Below are the code and all the weights of a small trained network. Each question names an input and a class and asks about switching units off, where a switched-off unit gives its printed mean instead of its output.

import numpy as np


def w(rows, s, z=0):
    codes = np.array(rows[::2]) - 128.0
    scale = np.full(codes.shape[1], s)
    scale[-1] = z or s
    return codes * scale


def f(y):
    return y / 2 * (1 + np.tanh(0.7978845608 * (y + 0.044715 * y**3)))


def log_softmax(a):
    a = a - a.max(-1, keepdims=True)
    return a - np.log(np.exp(a).sum(-1, keepdims=True))


def net(x, mask):
    res = np.array(x, float).reshape(1, 7) / 4 @ E
    y = f(res @ A[0][:, :-1].T + A[0][:, -1])
    res = res + np.where(mask, y, B[0][:, -1]) @ B[0][:, :-1]
    return log_softmax(res[-1] @ U[:, :-1].T + U[:, -1])


A, B = {}, {}
E = w([
[68,195,68,189,149,127,64,109,49,87],'x0',
[161,87,118,217,117,94,226,85,114,40],'x1',
[80,199,115,138,185,123,228,200,120,166],'x2',
[131,130,131,133,128,132,126,132,132,129],'x3',
[103,117,109,177,66,169,167,52,112,255],'x4',
[128,129,125,131,129,130,128,130,133,128],'x5',
[76,210,177,123,52,53,128,86,193,107],'x6',
],0.009)
A[0] = w([
[75,176,127,107,72,82,107,104,163,115,104],'N0',
[88,184,218,183,73,33,146,78,167,78,104],'N1',
[147,107,159,105,130,128,152,140,136,144,13],'N2',
[68,202,201,117,53,58,160,103,201,118,120],'N3',
[152,86,134,198,118,97,178,101,114,105,78],'N4',
[149,106,98,198,133,100,209,74,114,53,68],'N5',
[175,70,182,97,132,108,197,127,183,141,92],'N6',
[86,160,125,33,127,194,36,192,133,207,1],'N7',
[170,80,106,227,123,100,234,118,112,64,97],'N8',
[157,116,153,131,186,76,158,143,128,4,88],'N9',
[67,99,98,202,59,200,199,22,100,250,25],'N10',
[147,71,112,146,190,180,168,176,66,141,122],'N11',
[199,23,63,149,191,196,127,154,43,122,119],'N12',
[62,202,94,145,197,123,254,170,120,161,98],'N13',
[169,33,132,137,62,141,20,47,114,93,68],'N14',
[166,70,177,113,118,103,183,154,166,143,77],'N15',
[116,174,137,133,146,115,213,180,132,139,93],'N16',
[101,151,103,146,177,126,197,204,100,140,71],'N17',
[226,80,193,52,100,109,206,149,225,152,156],'N18',
[178,77,117,150,97,111,57,60,130,89,78],'N19',
[106,140,141,58,189,114,77,207,148,60,58],'N20',
[73,192,71,190,140,94,84,104,77,77,140],'N21',
[102,149,89,193,132,123,83,125,75,93,38],'N22',
[90,172,67,194,148,114,67,100,59,95,119],'N23',
[99,130,156,129,149,139,147,131,113,133,15],'N24',
],0.0091,0.0048)
B[0] = w([
[188,100,73,96,189,140,176,57,124,147,186],'N0',
[179,114,25,96,205,178,188,78,155,108,240],'N1',
[118,101,108,127,111,144,149,145,108,173,130],'N2',
[205,100,45,85,209,163,193,82,140,109,242],'N3',
[112,221,182,104,181,87,58,58,142,193,182],'N4',
[108,167,175,139,216,82,19,81,121,204,218],'N5',
[58,101,146,152,119,175,175,162,57,154,195],'N6',
[96,220,170,116,217,51,48,22,137,236,214],'N7',
[94,192,170,108,198,94,15,76,137,190,240],'N8',
[221,145,123,212,71,20,78,178,63,143,232],'N9',
[255,139,95,226,48,34,93,233,67,118,243],'N10',
[194,108,54,101,179,162,198,73,149,102,215],'N11',
[197,89,17,67,216,179,214,71,177,93,254],'N12',
[103,146,209,64,42,109,155,116,238,40,235],'N13',
[97,170,188,59,30,97,178,107,238,38,213],'N14',
[66,74,144,180,122,179,189,139,89,174,179],'N15',
[104,143,158,96,62,113,170,125,212,67,182],'N16',
[108,134,176,68,72,111,170,111,201,67,192],'N17',
[37,78,161,180,121,201,169,185,46,176,253],'N18',
[96,124,190,56,44,111,171,142,227,80,188],'N19',
[226,135,116,218,56,33,107,187,72,158,210],'N20',
[54,59,143,175,122,202,203,186,64,179,223],'N21',
[70,78,162,164,122,190,168,162,72,181,175],'N22',
[37,66,158,154,101,209,189,166,57,168,216],'N23',
[123,110,124,122,118,117,99,142,141,106,119],'N24',
],0.0083,0.011)
U = w([
[180,96,9,88,209,194,164,93,139,84,121],'0',
[8,76,158,167,116,226,150,176,53,147,144],'1',
[79,139,198,70,33,115,139,126,223,24,127],'2',
[83,195,167,117,210,92,19,81,125,206,134],'3',
[245,128,92,208,52,39,103,196,66,117,2],'4',
],0.014,0.0058)

Each question gives the input, the list of numbers given to net, and the class t.
The units are the neurons (one row each of A and B). Each row of codes is followed by its name. A weight is (code - 128) times the scale printed after its matrix; where a second scale follows, it is the last column's (A, B and U).
mask holds one flag per neuron, in row order. A switched-off neuron (its flag False) gives its mean, the last column of its row in B, instead of its output. The means were averaged over made-up inputs and are rounded, as every weight is.
A unit's drop is (log p(t) with every unit on - log p(t) with that unit switched off) / (log p(t) with every unit on - log p(t) with every unit switched off).
The circuit of an input: a set's keep is (log p(t) with only the set's units on - log p(t) with every unit switched off) / (log p(t) with every unit on - log p(t) with every unit switched off). Starting from the 12 units with the biggest drops (on a tie, the unit counted first), units are removed one at a time, each time the one whose removal leaves the highest keep (on an exact tie, the one counted first), for as long as the keep stays at least 0.8.
circuit, biggest first: the units of the circuit, biggest drop first
most important unit: the unit with the biggest drop
top k neurons: the k neurons with the biggest drops, biggest first
drop of u: that unit's drop, to one decimal
input [-8,-6,-3,4,-5,-7,-5], class 1: circuit, biggest first -> [N18]
input [3,8,7,2,-3,-5,-7], class 3: top 3 neurons -> [N8, N5, N4]
input [7,-3,-8,-1,7,-2,-1], class 2: top 3 neurons -> [N14, N19, N18]
input [6,4,-4,-1,-8,3,-5], class 4: top 2 neurons -> [N9, N20]
input [-5,2,7,-2,8,-4,0], class 4: top 2 neurons -> [N10, N14]
input [5,0,-4,6,-4,-2,5], class 0: top 4 neurons -> [N1, N18, N0, N3]
input [6,6,-8,-5,8,7,2], class 2: top 4 neurons -> [N14, N19, N9, N20]
input [1,4,3,5,7,8,5], class 4: top 2 neurons -> [N10, N12]
input [7,7,-5,5,5,-1,1], class 1: top 3 neurons -> [N23, N21, N22]
input [-6,-2,6,1,-7,3,8], class 0: top 3 neurons -> [N3, N1, N10]
input [0,0,8,-7,-3,6,-7], class 2: top 2 neurons -> [N13, N17]
input [-8,7,3,-6,5,-1,-7], class 1: drop of N6 -> 1.7
input [-8,-2,6,-1,7,-2,-7], class 1: drop of N15 -> 1.2
input [-7,6,4,-6,7,0,6], class 1: drop of N9 -> 2.2
input [-4,4,-5,6,-6,-7,-3], class 4: most important unit -> N9
